How the elements are linked:
* | α φ π λ η κ
jg | fz qc jf ct bh pf
sz | none qd qh none rh none
cl | jd fj rd gf lj lc
bd | pq none qn fg none cl
jj | zh pm nh zr nm bg
bf | qj ds cd jl tc qb
rp | jm tp mg fl gf mf
dq | bb jm mc jf mf ct
mz | nh ct ds jj fz dn
mf | sr hr qc pr nq br
fz | jh br pf nm bs cr
fl | bh lc jm qc sf pr
bg | jl mz bf sj ds qj
zh | sj dj bg cd mz jl
lc | dg fm sf nq fg rp
zs | nz qb cj sm hp sz
nm | mz mc jh dj jg ds
sm | none bz nz qh zj none
pf | cr bs pm jh dq dj
tp | sf gs gf lc bd hr
mg | mf gf sd jm jd qc
bh | bs dg pr br rp dq
sj | hp jj jl qb nh cz
qn | cl none fm pq none rd
cj | sz hp qf nz cz qh
qf | qh cz sm sz bz none
qb | zj zr hp bz zh qd
cr | tc jf dj ds bb jj
fg | tp cc pq rd pg gf
br | jg sd bs mc fl jf
ds | dn fz tc nh pf zr
hp | qd zh cz zj bg rh
nh | bg nm dn zh jh bf
pr | dq rp sr bs mg mc
ct | nm sr fz pm br jh
bs | jf fl dq jg jm bb
qh | none rh none none rr none
cz | rh bg bz qd bf rr
gs | fg none bd fm none pq
qd | cj sj rh zs jl qf
jl | cz nh qj hp dn bz
qj | bz dn qb cz zr zj
jf | pf bh bb fz pr pm
rd | lc lj tp jd gs sf
lj | fm none gs qn none fg
qc | br nq bh sr dg bs
sd | qc jd fl mf lc bh
jd | nq qn lc hr fm dg
bz | rr bf zj rh cd zs
hr | mg pq nq rp cl sd
jm | pr sf mf bh hr sr
pq | gf pg cl tp fj jd
jh | ds jg cr mz jf tc
cc | gs none pg lj none bd
dg | fl rd rp sd tp jm
cd | qb tc sj qj jj hp
zr | cd cr zh bf dj sj
pm | dj dq nm cr mc mz
gf | hr bd jd sf qn nq
fj | qn none lj bd none fm
nq | sd cl dg mg rd fl
zj | zs cd qd rr sj cj
nz | none zj sz none qd none
sr | mc mg br dq sd jg
dj | jj bb mz tc ct nh
sf | rp fg hr dg pq mg
bb | pm pr ct pf sr nm
fm | rd none fg cl cc tp
mc | ct mf jg bb qc fz
pg | bd none fj gs none qn
dn | bf jh zr bg cr cd
rh | qf jl rr cj qj sm
rr | sm qj zs qf qb nz
tc | zr pf jj dn pm zh

The rows follow the links: the fewer symbols apart two elements are, the more alike their rows tend to be.

Each row is also shifted at random along 7 hidden directions that mean nothing.

Some elements, each with a row of numbers:
fz [776, 155, -54, 143, -201, 43, 32, -352, 59, -254, 114, 52, 82, 153, 94, 15, 68, -376, 173, 12, 36, -183, 35, 37, -627, -61, 167, 158, -46, -61, 149, 142, 23, -117, -89, -254, -294, -118, 143, 211, 124, 76, 184, -55, 294, 153, 225, -253, -100, -163, -219, 24, 92, -48, -37, 223, -159]
rh [-437, 9, 407, -121, -88, 187, 212, 104, -184, 76, -151, -215, 11, 164, -180, -85, -1, 22, -93, 90, 64, 67, -135, -78, 472, -140, -51, -79, 108, 9, 160, -220, 169, -178, 42, -85, 23, -157, -141, -63, -13, -54, -16, -114, 149, -147, -45, 110, 131, -29, -73, -174, 38, 131, -114, 58, 10]
jj [966, 182, 309, -20, -8, 481, 255, -183, -117, -211, -136, -175, 118, 191, -137, -116, -188, -514, 82, 265, 168, -38, -83, -87, 370, -195, 193, 96, -15, -230, 342, -370, 205, -307, -39, -298, -226, -195, -34, 64, 127, 33, 221, -229, 426, 66, 262, -85, 8, -115, -196, -183, 183, 431, -157, 276, 186]
bg [173, 109, -205, 259, 236, -319, 225, -174, -49, -31, 283, 227, -159, 69, 144, 238, -201, 116, 106, 1, 44, 345, -143, -25, -293, -99, -193, 70, 125, -207, 225, 91, 107, -217, -163, -121, -187, 21, -4, 198, -250, 27, 10, -187, -364, -4, -426, -136, -96, -156, 25, -171, -136, 336, -161, 131, -319]
sd [240, -78, -101, 108, -534, -376, -177, -2, 88, 87, 198, -113, 94, 50, 129, 153, 437, 250, -230, -288, -217, -100, 65, 70, -709, 130, 0, 45, 92, 308, -196, 640, -115, 208, 20, 102, 33, -38, 196, 155, -75, -180, -19, 235, 15, -71, -165, -135, -66, -116, -134, 238, -30, -486, 39, -1, -731]
pg [-401, -91, 371, -371, 618, 101, -210, -331, 63, 86, -384, 152, 15, 180, -108, -265, 212, 76, 575, -156, 4, -466, 153, -98, 87, 58, 10, -177, -159, 218, -242, -77, -62, 231, 303, 80, 179, -325, -100, -282, 277, 195, -33, 176, 415, 46, 570, 193, 160, 167, 76, 94, 120, -356, 226, -277, -180]
dj [60, 96, 39, 88, -346, 70, 104, 290, -15, -174, 11, -72, -71, -134, 57, -125, 247, 59, -178, 34, 135, -176, -34, 121, 40, -145, 90, 130, -5, 282, 180, -93, 129, -213, 49, -256, -195, 20, 48, 90, 138, 76, 115, -152, 153, 11, 142, -171, 124, -140, -139, -34, 8, -369, -94, 137, 485]
bh [367, 29, -309, 106, 179, -251, -197, 1, 200, -134, 85, 279, -104, -214, 253, -30, 277, 221, 166, -172, 21, -271, 140, 126, -442, 42, 54, 114, -130, 315, -115, 217, -96, 107, 109, -60, -92, 52, 171, 45, 128, 164, 86, 56, -33, 141, 214, -195, 4, -60, 44, 187, -33, -519, 82, -70, 108]
jh [-667, 75, -309, 218, -473, 71, -18, 112, 41, -134, 184, -90, 92, -249, 99, -4, 76, -202, -302, 68, -26, -63, 27, 121, -290, -15, 198, 172, 21, 88, 79, 196, -34, -55, -144, -84, -155, 209, 134, 187, 15, -44, 92, -33, 52, 64, 41, -169, -63, -68, -111, 65, -18, -120, -43, 178, 165]
gs [45, -74, -263, 26, 286, -97, -178, 89, 104, 111, 25, 74, 34, -267, 77, 35, -16, 204, -70, -44, -100, 26, 83, -10, 177, 131, 15, 1, -28, 101, -198, 161, -117, 223, 45, 221, 161, 134, 55, -70, -75, -62, -24, 130, -190, -11, -52, 65, -40, 107, 183, 126, -45, 7, 79, -149, -153]
qj [-659, 43, -90, 163, -236, 115, 143, 487, -141, 108, 22, -216, 43, -557, 7, -230, 341, 276, -516, 76, 41, -140, -109, 93, 446, -182, 135, 97, 188, 625, 150, 189, 129, -190, 31, -71, -14, 191, -70, 75, -31, -31, 39, -133, 107, -171, 51, 10, 250, 28, -3, -109, -87, -405, -134, 93, 128]
mc [141, 28, 33, -46, 61, 27, -73, 92, 167, -254, -37, 4, -66, 228, 84, 181, -212, -50, 53, 47, 71, 167, 75, -26, 292, 84, 7, 85, -195, -366, 11, -376, 4, 38, 78, -83, -80, -100, 212, -43, 65, -68, 182, -7, -144, 143, -93, -194, -197, -161, -3, 148, 134, 340, -16, 16, 399]
gf [32, -84, -39, -75, -130, 64, -191, 174, 93, 44, -65, -137, 104, -88, -9, 10, 46, 37, -198, -27, -95, -28, 101, 8, 216, 140, 94, -9, -61, 40, -201, 47, -115, 214, 71, 172, 141, 55, 94, -95, 34, -136, 20, 173, 11, 2, 35, 32, -55, 61, 43, 187, 58, -41, 94, -105, 29]
rr [-1061, 40, -50, -43, 490, 134, 85, -269, -52, -27, -53, 243, -94, 24, -69, -73, -393, -267, 378, 148, 117, 79, -31, -46, 40, -52, -59, -71, -61, -325, 84, -313, 5, -83, -101, -12, -22, 74, -177, -72, 20, 212, -94, -132, -79, 102, 110, 137, 6, 146, 121, -180, -40, 361, 34, -34, 316]
dn [-1017, 89, -166, 156, 541, -100, 75, 239, -17, 12, -18, 196, -142, -523, 171, -225, 331, 504, 15, -31, 147, -250, -39, 66, 356, -190, 16, 103, 54, 646, 122, 105, 139, -172, 176, -130, -60, 43, -33, 16, 38, 195, 97, -175, 2, -50, 195, -63, 249, -13, 137, -85, -100, -456, -83, -47, 111]
fl [-152, -41, -14, -114, 66, 110, -200, -286, 161, -102, -43, -24, 149, 298, -23, 172, -315, -382, 158, 27, -98, 111, 146, -107, -65, 227, 84, -12, -167, -519, -172, -110, -154, 257, -34, 138, 65, -87, 165, -61, 37, -133, 82, 193, 21, 149, 13, -31, -287, 18, 6, 201, 169, 494, 120, -41, -139]
sz [-640, -84, 218, -64, -690, -9, 192, 404, -162, 90, 52, -288, -77, 232, -168, 173, -180, 34, -437, 69, -10, 446, -154, 23, 241, -10, -192, -107, 127, -303, 83, -260, 75, -119, -142, 45, 65, 111, -117, -6, -171, -203, -186, -59, -302, -178, -528, 97, -25, -39, -68, -137, -75, 244, -113, 64, 347]
cj [132, 68, -113, 90, 109, -48, 191, -136, -93, -38, 113, 211, -162, 37, -1, 23, -271, -151, 190, 100, 109, 180, -112, 36, -241, -112, -131, -27, 35, -253, 181, -167, 57, -206, -186, -105, -122, 126, -155, 65, -78, 172, -112, -203, -208, 40, -118, 37, 5, 32, 37, -218, -122, 201, -65, 63, 277]
jm [77, -6, -92, -28, 176, 187, -192, 13, 149, -77, -112, -67, 159, -156, 43, -60, 22, -100, -32, 44, -37, -165, 143, -34, 325, 108, 220, 82, -125, 61, -124, -4, -86, 181, 113, 65, 58, -25, 162, -71, 120, -75, 178, 127, 170, 87, 257, -53, -69, 32, 47, 185, 143, 58, 81, -53, -7]
lc [789, -21, -300, 74, 346, -89, -123, 149, 152, -41, 61, 102, -36, -159, 132, 161, -218, 149, -65, 37, -24, 226, 60, -25, 358, 121, -19, 62, -97, -165, -94, -80, -67, 143, 23, 139, 77, 114, 151, -59, -111, -89, 79, 47, -364, 62, -206, -57, -152, 4, 189, 132, -4, 325, 18, -85, 97]
qh [300, -26, 435, -135, -681, 148, 265, 406, -218, 43, -96, -330, -89, 206, -211, -58, 47, 33, -327, 86, 89, 138, -169, 44, 329, -153, -109, -99, 119, -16, 180, -339, 179, -251, -24, -143, -20, -19, -173, -22, 7, -66, -109, -149, 44, -166, -184, 84, 154, -64, -162, -189, -20, -87, -135, 107, 509]
jd [198, -66, 109, -107, 86, 183, -157, 5, 57, 76, -147, -221, 233, -18, -58, -8, 31, -37, -135, 10, -115, -56, 90, -118, 453, 121, 157, -13, -28, 40, -152, 75, -62, 214, 112, 169, 170, -127, 103, -109, 15, -198, 118, 188, 198, -33, 101, 48, -62, 44, 12, 158, 148, 171, 61, -64, -380]
cr [-1269, 27, 130, -52, -224, 184, -1, 53, 32, -135, -70, -135, 51, 134, -47, 2, -59, -208, -58, 73, 36, -10, 30, -3, 142, 5, 92, 39, -74, -138, 48, -214, 23, -23, 16, -83, -63, -62, 65, -13, 100, -46, 101, -11, 135, 52, 85, -78, -55, -67, -98, 47, 109, 109, -8, 77, 274]

From each start, follow one symbol. Which element do you reach?
Answer with the element's name.
[-96, 16, -260, 236, -390, -139, -105, 92, 116, -27, 247, -210, 193, -93, 148, 250, 95, 42, -434, -49, -177, 143, 48, -1, -126, 125, 132, 178, 67, 21, -54, 435, -66, 128, -57, 87, -31, 31, 305, 184, -162, -324, 177, 136, -90, -19, -287, -224, -219, -172, -94, 220, 50, 131, -73, 129, -587]
κ ct
[-430, -112, 24, -52, -652, -126, -179, 239, 147, -80, 86, -232, 43, 287, 35, 298, -25, 24, -328, -98, -140, 234, 89, 27, -97, 214, -27, 22, -82, -285, -180, -6, -114, 226, -4, 109, 58, -2, 240, 5, -47, -289, 23, 206, -204, 9, -341, -138, -242, -145, -101, 270, 78, 100, 42, -1, 47]
π sr
[329, 75, -203, 248, -337, -86, -24, 14, 85, -111, 233, -169, 148, -20, 150, 227, 47, -60, -330, -12, -100, 147, 9, -6, -153, 58, 136, 197, 53, -52, 56, 312, -11, 17, -82, -41, -127, -13, 272, 209, -121, -238, 210, 54, -38, 15, -226, -267, -202, -213, -127, 135, 55, 197, -110, 193, -441]
κ pm
[-278, 64, -39, 192, -271, 30, 171, 429, -54, -20, 111, -279, 37, -153, 49, 148, -18, 195, -538, 117, 24, 302, -126, -19, 597, -70, 26, 144, 132, 29, 197, -20, 155, -163, -34, -71, -68, 48, 126, 117, -193, -259, 168, -129, -176, -123, -389, -145, -42, -191, -42, -39, 3, 286, -229, 172, -21]
φ fz
[41, 89, -475, 361, -577, -47, 46, 523, 56, -161, 305, -146, 0, -412, 194, 147, 18, 58, -635, 111, 7, 212, -43, 158, 75, -16, 128, 250, 53, 78, 144, 112, 25, -129, -153, -84, -167, 351, 213, 223, -128, -162, 143, -112, -294, 6, -307, -263, -104, -159, -46, 61, -79, 14, -156, 217, 416]
π jh
[466, 90, -289, 156, -73, 374, -121, 181, 130, -181, -6, -212, 253, -383, 70, -55, -48, -282, -355, 202, -16, -91, 110, 1, 481, 63, 390, 225, -74, 46, 32, 8, -49, 56, 0, -11, -60, 132, 253, 62, 72, -155, 299, 28, 193, 112, 221, -170, -119, -28, -16, 165, 157, 242, -31, 132, 172]
φ fl
[-225, 105, -171, 192, 225, -196, 142, 73, -12, -75, 140, 205, -178, -161, 161, 22, 67, 242, 56, -13, 124, 40, -82, 61, -62, -138, -96, 96, 38, 156, 186, 24, 117, -203, -13, -176, -161, 47, 0, 107, -55, 131, 50, -192, -179, 9, -100, -132, 61, -111, 42, -105, -114, -102, -123, 67, 108]
φ nm
[10, 69, 261, -107, -364, 105, -31, -307, 70, -262, -46, -47, 41, 506, -32, 61, -4, -414, 242, -23, 36, -130, 79, -2, -492, 16, 83, 40, -142, -303, 46, -158, -1, -15, -8, -207, -194, -240, 119, 65, 208, 31, 117, 35, 314, 152, 203, -173, -129, -168, -251, 84, 176, 7, 36, 133, 91]
α nm
[-695, 97, -18, 132, 148, 88, 108, -184, -46, -19, 62, -72, 141, -41, 18, 25, -34, -116, -47, 80, -5, 39, -60, -94, 120, -73, 111, 95, 104, 4, 156, 147, 87, -96, -49, -77, -94, -101, 52, 119, -79, -86, 151, -68, 135, -17, -19, -79, -27, -81, -61, -63, 55, 278, -118, 147, -497]
α zr
[-625, -29, -209, 31, -77, -107, -199, -111, 209, -149, 104, 52, 39, 181, 108, 256, -217, -163, 37, -39, -92, 165, 134, -9, -244, 217, 24, 61, -154, -394, -153, -4, -158, 224, -43, 100, 5, 23, 234, 17, -18, -121, 76, 159, -186, 146, -146, -143, -297, -64, 22, 237, 78, 293, 86, -17, -28]
η fl
[1649, 23, -28, 34, -322, -14, -91, 45, 80, -115, 28, -44, 35, -6, 73, -28, 230, -42, -70, -73, -11, -202, 74, 79, -298, 19, 107, 84, -52, 169, -27, 128, -18, 28, 37, -91, -89, -20, 120, 71, 129, 0, 75, 53, 167, 60, 156, -147, -7, -85, -126, 129, 56, -330, 22, 52, 63]
λ jm
[-437, 107, -662, 323, 406, -450, -69, -50, 219, -258, 324, 618, -338, -251, 381, 146, -85, 194, 336, -87, 133, 44, 59, 181, -696, -10, -127, 180, -150, -42, 52, 37, -60, -66, -84, -153, -244, 266, 138, 142, -13, 308, 24, -144, -498, 252, -74, -291, -113, -96, 165, 50, -185, -203, 15, -22, 501]
φ dq
[-415, 49, 176, -9, -78, -89, -67, -129, 85, -104, -35, -24, 37, 172, 88, -8, 355, 101, 101, -158, -10, -269, 69, -13, -253, -10, 66, 79, -42, 246, -11, 195, 29, 31, 161, -143, -105, -270, 158, 56, 136, 0, 170, 73, 291, 28, 195, -192, 17, -184, -161, 134, 115, -347, -3, 41, -355]
φ pr
[707, -9, 327, -119, 63, -92, -65, -312, 90, -59, -50, -86, 100, 516, 14, 213, 32, -13, 185, -135, -79, 34, 56, -159, -75, 101, -26, -6, -56, -208, -56, 61, 6, 123, 122, -17, -13, -412, 179, 0, 11, -170, 155, 150, 157, 18, -84, -126, -166, -197, -130, 144, 171, 224, -4, 14, -694]
π bh
[-18, 118, -86, 224, 307, -281, 180, 103, -69, 18, 115, 200, -173, -288, 183, -86, 382, 501, 41, -103, 121, -150, -115, 67, -72, -229, -88, 106, 140, 573, 205, 256, 184, -253, 92, -218, -163, -50, -34, 140, -44, 173, 64, -196, -32, -83, -7, -130, 223, -135, 5, -149, -145, -474, -144, 61, -216]
φ cr
[-368, 92, 359, -68, -168, 103, 103, -662, -62, -120, -26, -29, 137, 546, -94, -6, 29, -497, 398, -33, -5, -189, -9, -94, -703, -66, 68, -2, 7, -216, 133, 108, 48, -96, -67, -206, -204, -360, -9, 135, 124, 66, 69, -10, 490, 83, 244, -74, -56, -133, -302, -70, 141, 80, -10, 193, -572]
φ ct
[-772, -96, -58, -50, -286, -359, -222, 146, 204, -106, 103, 79, -142, 264, 143, 262, 75, 246, -1, -225, -67, 100, 126, 75, -382, 178, -151, 2, -147, -144, -216, 14, -117, 221, 77, 65, 34, -17, 211, -25, 13, -77, -19, 179, -294, 61, -250, -160, -174, -136, -7, 275, -2, -205, 89, -114, 147]
φ mg
